Below are the code and all the weights of a small trained network. Each question names an input and a class and asks about switching units off, where a switched-off unit gives its printed mean instead of its output.

import numpy as np


def w(rows, s, z=0):
    codes = np.array(rows[::2]) - 128.0
    scale = np.full(codes.shape[1], s)
    scale[-1] = z or s
    return codes * scale


def f(y):
    return y / 2 * (1 + np.tanh(0.7978845608 * (y + 0.044715 * y**3)))


def log_softmax(a):
    a = a - a.max(-1, keepdims=True)
    return a - np.log(np.exp(a).sum(-1, keepdims=True))


def net(x, mask):
    res = np.array(x, float).reshape(1, 4) / 4 @ E
    y = f(res @ A[0][:, :-1].T + A[0][:, -1])
    res = res + np.where(mask, y, B[0][:, -1]) @ B[0][:, :-1]
    return log_softmax(res[-1] @ U[:, :-1].T + U[:, -1])


A, B = {}, {}
E = w([
[154,96,35,55,210],'x0',
[133,254,70,88,73],'x1',
[37,172,163,112,190],'x2',
[57,45,74,90,57],'x3',
],0.0098)
A[0] = w([
[81,111,85,101,72,42],'neuron 0',
[112,177,127,101,82,37],'neuron 1',
[126,183,87,152,105,81],'neuron 2',
[135,71,77,83,195,23],'neuron 3',
[136,147,58,104,156,90],'neuron 4',
[137,208,105,114,138,103],'neuron 5',
[126,160,118,89,115,197],'neuron 6',
[159,200,107,131,129,26],'neuron 7',
[223,80,81,130,88,66],'neuron 8',
[23,136,93,146,174,99],'neuron 9',
[201,135,170,127,160,61],'neuron 10',
[158,103,63,106,202,86],'neuron 11',
[98,78,131,214,172,46],'neuron 12',
[142,20,139,156,191,217],'neuron 13',
[93,126,185,235,106,249],'neuron 14',
[112,150,162,142,69,74],'neuron 15',
[253,124,100,207,113,107],'neuron 16',
[165,191,93,126,112,108],'neuron 17',
[146,69,107,77,49,17],'neuron 18',
[91,108,150,158,40,59],'neuron 19',
[86,162,160,89,176,73],'neuron 20',
[145,119,37,62,184,103],'neuron 21',
[15,98,90,109,101,6],'neuron 22',
[213,183,145,159,171,24],'neuron 23',
[104,168,72,84,50,75],'neuron 24',
[83,125,126,137,173,40],'neuron 25',
[99,181,171,123,202,19],'neuron 26',
[182,40,200,148,154,141],'neuron 27',
[112,142,160,176,64,103],'neuron 28',
],0.014,0.002)
B[0] = w([
[192,29,176,115,189,193],'neuron 0',
[76,101,73,172,87,179],'neuron 1',
[50,86,84,163,145,178],'neuron 2',
[152,163,134,188,140,216],'neuron 3',
[109,147,111,186,130,185],'neuron 4',
[77,113,102,138,186,197],'neuron 5',
[124,131,34,136,126,168],'neuron 6',
[72,83,117,126,164,185],'neuron 7',
[62,178,127,83,26,213],'neuron 8',
[23,207,150,88,60,188],'neuron 9',
[113,116,180,117,169,181],'neuron 10',
[134,197,158,208,132,214],'neuron 11',
[32,92,2,128,146,192],'neuron 12',
[74,121,76,112,183,253],'neuron 13',
[141,200,118,163,175,231],'neuron 14',
[156,147,117,187,138,181],'neuron 15',
[9,190,175,75,67,216],'neuron 16',
[68,92,104,115,181,192],'neuron 17',
[83,145,223,89,146,204],'neuron 18',
[153,162,172,163,160,201],'neuron 19',
[79,162,140,94,54,180],'neuron 20',
[190,179,178,206,125,236],'neuron 21',
[149,91,251,74,152,209],'neuron 22',
[205,45,241,75,207,211],'neuron 23',
[42,65,100,125,181,218],'neuron 24',
[84,140,109,139,96,155],'neuron 25',
[89,121,192,73,82,199],'neuron 26',
[76,101,81,125,169,232],'neuron 27',
[173,195,124,190,115,197],'neuron 28',
],0.009,0.012)
U = w([
[79,76,41,157,193,101],'0',
[157,197,143,251,152,97],'1',
[136,85,212,74,180,160],'2',
[76,199,147,42,47,108],'3',
[137,148,125,129,157,246],'4',
[167,112,94,93,95,101],'5',
[210,92,118,116,114,104],'6',
],0.013,0.012)

Each question gives the input, the list of numbers given to net, and the class t.
The units are the neurons (one row each of A and B). Each row of codes is followed by its name. A weight is (code - 128) times the scale printed after its matrix; where a second scale follows, it is the last column's (A, B and U).
mask holds one flag per neuron, in row order. A switched-off neuron (its flag False) gives its mean, the last column of its row in B, instead of its output. The means were averaged over made-up inputs and are rounded, as every weight is.
A unit's drop is (log p(t) with every unit on - log p(t) with that unit switched off) / (log p(t) with every unit on - log p(t) with every unit switched off).
The circuit of an input: a set's keep is (log p(t) with only the set's units on - log p(t) with every unit switched off) / (log p(t) with every unit on - log p(t) with every unit switched off). Starting from the 12 units with the biggest drops (on a tie, the unit counted first), units are removed one at a time, each time the one whose removal leaves the highest keep (on an exact tie, the one counted first), for as long as the keep stays at least 0.8.
circuit, biggest first: the units of the circuit, biggest drop first
unit that matters most: the unit with the biggest drop
top k neurons: the k neurons with the biggest drops, biggest first
drop when u is switched off: that unit's drop, to one decimal
input [2,-2,8,4], class 3: circuit, biggest first => (neuron 9)
input [-4,-7,-8,-1], class 3: top 3 neurons => (neuron 16; neuron 8; neuron 24)
input [7,1,-8,4], class 3: top 3 neurons => (neuron 8; neuron 16; neuron 18)
input [6,-4,-2,4], class 1: circuit, biggest first => (neuron 21; neuron 11)
input [7,6,8,-1], class 3: top 3 neurons => (neuron 9; neuron 20; neuron 26)
input [-6,-7,-6,4], class 0: top 4 neurons => (neuron 27; neuron 12; neuron 13; neuron 21)
input [-7,-8,-3,-5], class 0: top 2 neurons => (neuron 12; neuron 27)
input [1,5,1,5], class 0: top 2 neurons => (neuron 24; neuron 23)
input [4,1,-7,-7], class 2: top 3 neurons => (neuron 23; neuron 10; neuron 9)
input [8,-3,-2,-7], class 1: top 3 neurons => (neuron 11; neuron 21; neuron 3)
input [-2,-7,-3,8], class 2: top 4 neurons => (neuron 22; neuron 18; neuron 0; neuron 19)
input [0,-6,-3,-5], class 0: top 4 neurons => (neuron 12; neuron 27; neuron 13; neuron 22)
input [-6,2,-6,-7], class 2: top 2 neurons => (neuron 23; neuron 16)
input [-4,7,0,7], class 0: top 3 neurons => (neuron 24; neuron 1; neuron 23)
input [-5,-1,-7,-4], class 3: unit that matters most => neuron 16
input [-2,0,0,7], class 2: drop when neuron 20 is switched off => 0.0
input [-1,0,-3,-6], class 2: drop when neuron 23 is switched off => 0.2
input [-1,-6,-7,2], class 3: drop when neuron 16 is switched off => 0.6
